Here is a tiny trained network, its code and every weight. The questions are about switching its units off for an input and a target symbol, where a switched-off unit gives its printed mean instead of its output.

import numpy as np


def w(rows, s, z=0):
    codes = np.array(rows[::2]) - 128.0
    scale = np.full(codes.shape[1], s)
    scale[-1] = z or s
    return codes * scale


def norm(h):
    return h / np.sqrt((h * h).mean(-1, keepdims=True) + 1e-5)


def f(y):
    return np.maximum(y, 0)


def softmax(a):
    e = np.exp(a - a.max(-1, keepdims=True))
    return e / e.sum(-1, keepdims=True)


def log_softmax(a):
    a = a - a.max(-1, keepdims=True)
    return a - np.log(np.exp(a).sum(-1, keepdims=True))


def net(x, mask):
    ids = ['ΔΘΛΦΩαβγεζημξπστ'.index(c) for c in x.split()]
    T = len(ids)
    res = E[ids] + P[:T]
    u = 0
    for l in range(3):
        q, k, v = (norm(res) @ M[l].T for M in (Q, K, V))
        z = softmax(np.where(np.tri(T) > 0, q @ k.T / 2**0.5, -1e9)) @ v
        res = res + np.where(mask[u], z, O[l][:, -1]) @ O[l][:, :-1]
        u += 1
        y = f(norm(res) @ A[l][:, :-1].T + A[l][:, -1])
        res = res + np.where(mask[u : u + 8], y, B[l][:, -1]) @ B[l][:, :-1]
        u += 8
    return log_softmax(norm(res)[-1] @ U[:, :-1].T + U[:, -1])


Q, K, V, O, A, B = {}, {}, {}, {}, {}, {}
E = w([
[2,56,118],'Δ',
[140,149,153],'Θ',
[106,103,130],'Λ',
[109,96,134],'Φ',
[117,83,139],'Ω',
[133,149,148],'α',
[132,148,149],'β',
[97,136,115],'γ',
[139,146,157],'ε',
[130,150,146],'ζ',
[141,145,158],'η',
[138,77,77],'μ',
[136,144,158],'ξ',
[190,115,103],'π',
[178,183,146],'σ',
[86,164,105],'τ',
],0.044)
P = w([
[164,2,123],'0',
[122,8,105],'1',
[132,32,111],'2',
[130,60,120],'3',
[120,88,124],'4',
[119,113,133],'5',
[109,137,132],'6',
[97,157,138],'7',
[91,180,145],'8',
[80,202,146],'9',
[67,223,147],'10',
[58,227,171],'11',
[51,240,183],'12',
],0.0086)
Q[0] = w([
[46,90,4],'L0H0',
[126,170,39],'L0H0',
],0.0044)
K[0] = w([
[125,2,87],'L0H0',
[90,30,166],'L0H0',
],0.0047)
V[0] = w([
[90,15,253],'L0H0',
[154,126,94],'L0H0',
],0.007)
O[0] = w([
[72,149,164,249],'L0H0',
[3,154,167,101],'L0H0',
],0.0063,0.0017)
A[0] = w([
[209,62,164,157],'L0N0',
[165,106,31,82],'L0N1',
[74,63,114,130],'L0N2',
[116,8,156,1],'L0N3',
[57,211,34,171],'L0N4',
[174,66,33,48],'L0N5',
[171,87,91,91],'L0N6',
[107,255,230,161],'L0N7',
],0.0099,0.0058)
B[0] = w([
[139,80,42,170],'L0N0',
[38,147,86,143],'L0N1',
[64,97,109,156],'L0N2',
[69,239,159,141],'L0N3',
[105,64,210,168],'L0N4',
[3,117,63,144],'L0N5',
[140,183,88,139],'L0N6',
[188,28,149,254],'L0N7',
],0.0068,0.011)
Q[1] = w([
[90,200,3],'L1H0',
[126,86,249],'L1H0',
],0.013)
K[1] = w([
[152,12,71],'L1H0',
[106,178,247],'L1H0',
],0.014)
V[1] = w([
[197,6,101],'L1H0',
[86,62,118],'L1H0',
],0.011)
O[1] = w([
[70,179,240,254],'L1H0',
[101,253,137,135],'L1H0',
],0.011,0.006)
A[1] = w([
[75,122,160,82],'L1N0',
[159,196,83,213],'L1N1',
[146,213,154,186],'L1N2',
[99,79,184,7],'L1N3',
[112,77,94,2],'L1N4',
[121,155,165,73],'L1N5',
[40,250,127,218],'L1N6',
[165,189,178,68],'L1N7',
],0.012,0.0039)
B[1] = w([
[193,104,170,187],'L1N0',
[154,55,76,181],'L1N1',
[142,77,210,203],'L1N2',
[138,104,65,182],'L1N3',
[123,157,157,131],'L1N4',
[79,164,127,152],'L1N5',
[169,3,104,255],'L1N6',
[40,79,139,193],'L1N7',
],0.0067,0.0064)
Q[2] = w([
[62,130,4],'L2H0',
[108,3,231],'L2H0',
],0.0052)
K[2] = w([
[167,5,154],'L2H0',
[184,254,139],'L2H0',
],0.0081)
V[2] = w([
[148,245,137],'L2H0',
[156,145,68],'L2H0',
],0.012)
O[2] = w([
[79,1,101,1],'L2H0',
[78,72,153,26],'L2H0',
],0.0089,0.0064)
A[2] = w([
[114,174,185,3],'L2N0',
[235,132,75,172],'L2N1',
[73,60,174,124],'L2N2',
[234,38,76,113],'L2N3',
[159,108,202,122],'L2N4',
[155,226,93,159],'L2N5',
[85,124,54,9],'L2N6',
[107,109,10,95],'L2N7',
],0.014,0.0066)
B[2] = w([
[199,148,123,141],'L2N0',
[52,95,58,228],'L2N1',
[236,141,75,211],'L2N2',
[55,46,80,211],'L2N3',
[155,186,107,254],'L2N4',
[178,105,45,163],'L2N5',
[68,254,183,133],'L2N6',
[228,203,208,149],'L2N7',
],0.0093,0.009)
U = w([
[136,141,106,81],'Δ',
[126,127,148,161],'Θ',
[85,212,95,158],'Λ',
[116,147,121,95],'Φ',
[68,129,152,253],'Ω',
[116,128,147,100],'α',
[126,131,153,109],'β',
[128,153,104,108],'γ',
[120,126,155,99],'ε',
[120,136,159,124],'ζ',
[124,129,171,155],'η',
[121,135,145,97],'μ',
[121,129,173,130],'ξ',
[119,126,159,250],'π',
[178,6,158,16],'σ',
[104,156,22,126],'τ',
],0.021,0.0075)

Each question gives the input, a string of symbols that net reads in full, and the target symbol t.
The units are the heads (2 rows each of Q, K, V and O) and the neurons (one row each of A and B). Each row of codes is followed by its name. A weight is (code - 128) times the scale printed after its matrix; where a second scale follows, it is the last column's (O, A, B and U).
mask holds one flag per unit, layer by layer, with each layer's heads first. A switched-off unit (its flag False) gives its mean, the last column of its rows in O or B, instead of its output. The means were averaged over made-up inputs and are rounded, as every weight is.
A unit's drop is (log p(t) with every unit on - log p(t) with that unit switched off) / (log p(t) with every unit on - log p(t) with every unit switched off).
The circuit of an input: a set's keep is (log p(t) with only the set's units on - log p(t) with every unit switched off) / (log p(t) with every unit on - log p(t) with every unit switched off). Starting from the 12 units with the biggest drops (on a tie, the unit counted first), units are removed one at a time, each time the one whose removal leaves the highest keep (on an exact tie, the one counted first), for as long as the keep stays at least 0.8.
circuit, biggest first: the units of the circuit, biggest drop first
k most important neurons: the k neurons with the biggest drops, biggest first
top k neurons in layer l: the k neurons of layer l with the biggest drops, biggest first
drop when u is switched off: that unit's drop, to one decimal
input Ω η γ π ξ τ ζ, target τ: circuit, biggest first	(L1H0; L2N1)
input ζ Δ τ ξ Θ, target τ: circuit, biggest first	(L0N7; L0N0; L1H0; L2N1)
input ξ Θ σ α Δ σ β, target σ: circuit, biggest first	(L0N7)
input ε Θ α τ β β, target τ: 3 most important neurons	(L0N0; L0N7; L2N1)
input α γ τ Ω ζ, target τ: circuit, biggest first	(L0N7; L1H0; L2N1)
input α Θ π γ τ π α, target τ: circuit, biggest first	(L1H0; L2N1; L0N7)
input σ τ σ, target τ: circuit, biggest first	(L0N7; L2N1; L1H0; L0N0)
input μ σ Δ γ σ Δ τ ξ τ τ ξ ε, target τ: circuit, biggest first	(L1H0; L2N1)
input α σ π γ, target σ: 3 most important neurons	(L1N6; L0N4; L2N2)
input μ σ τ η, target τ: top 2 neurons in layer 0	(L0N0; L0N7)
input Θ Ω μ Δ σ τ σ π σ Δ τ Δ ξ, target τ: top 2 neurons in layer 1	(L1N2; L1N6)
input π σ ξ Δ Λ Θ β σ σ σ Λ, target σ: top 2 neurons in layer 2	(L2N4; L2N1)
input Θ β σ μ σ μ π σ σ τ γ Θ, target τ: top 3 neurons in layer 0	(L0N4; L0N0; L0N2)
input α β Θ ε η γ σ μ τ σ α α, target σ: circuit, biggest first	(L1H0)
input ε ε η σ ε ε, target σ: 2 most important neurons	(L0N7; L0N4)
input π σ σ Φ γ ξ τ η, target τ: 2 most important neurons	(L0N7; L0N0)
input σ Ω σ, target σ: top 3 neurons in layer 0	(L0N4; L0N2; L0N5)
input τ μ σ, target τ: 2 most important neurons	(L0N7; L2N1)
input Φ τ ξ, target τ: 2 most important neurons	(L0N7; L0N0)
input β β σ Δ τ σ σ Θ, target σ: circuit, biggest first	(L1H0)
input σ μ μ, target Λ: drop when L2N7 is switched off	0.2
input π σ ξ Ω σ τ α, target τ: drop when L2N1 is switched off	0.1
input π γ η η γ σ Θ ξ, target σ: drop when L1H0 is switched off	1.1
input γ σ σ τ, target σ: drop when L1N6 is switched off	0.6
input α γ σ σ η β σ π Θ, target σ: top 2 neurons in layer 0	(L0N7; L0N4)
input π Λ Δ σ σ Λ ξ, target σ: top 2 neurons in layer 0	(L0N7; L0N4)
input σ τ π Λ Λ η Λ σ α, target σ: circuit, biggest first	(L0N7)
input σ γ σ, target σ: top 2 neurons in layer 1	(L1N2; L1N1)
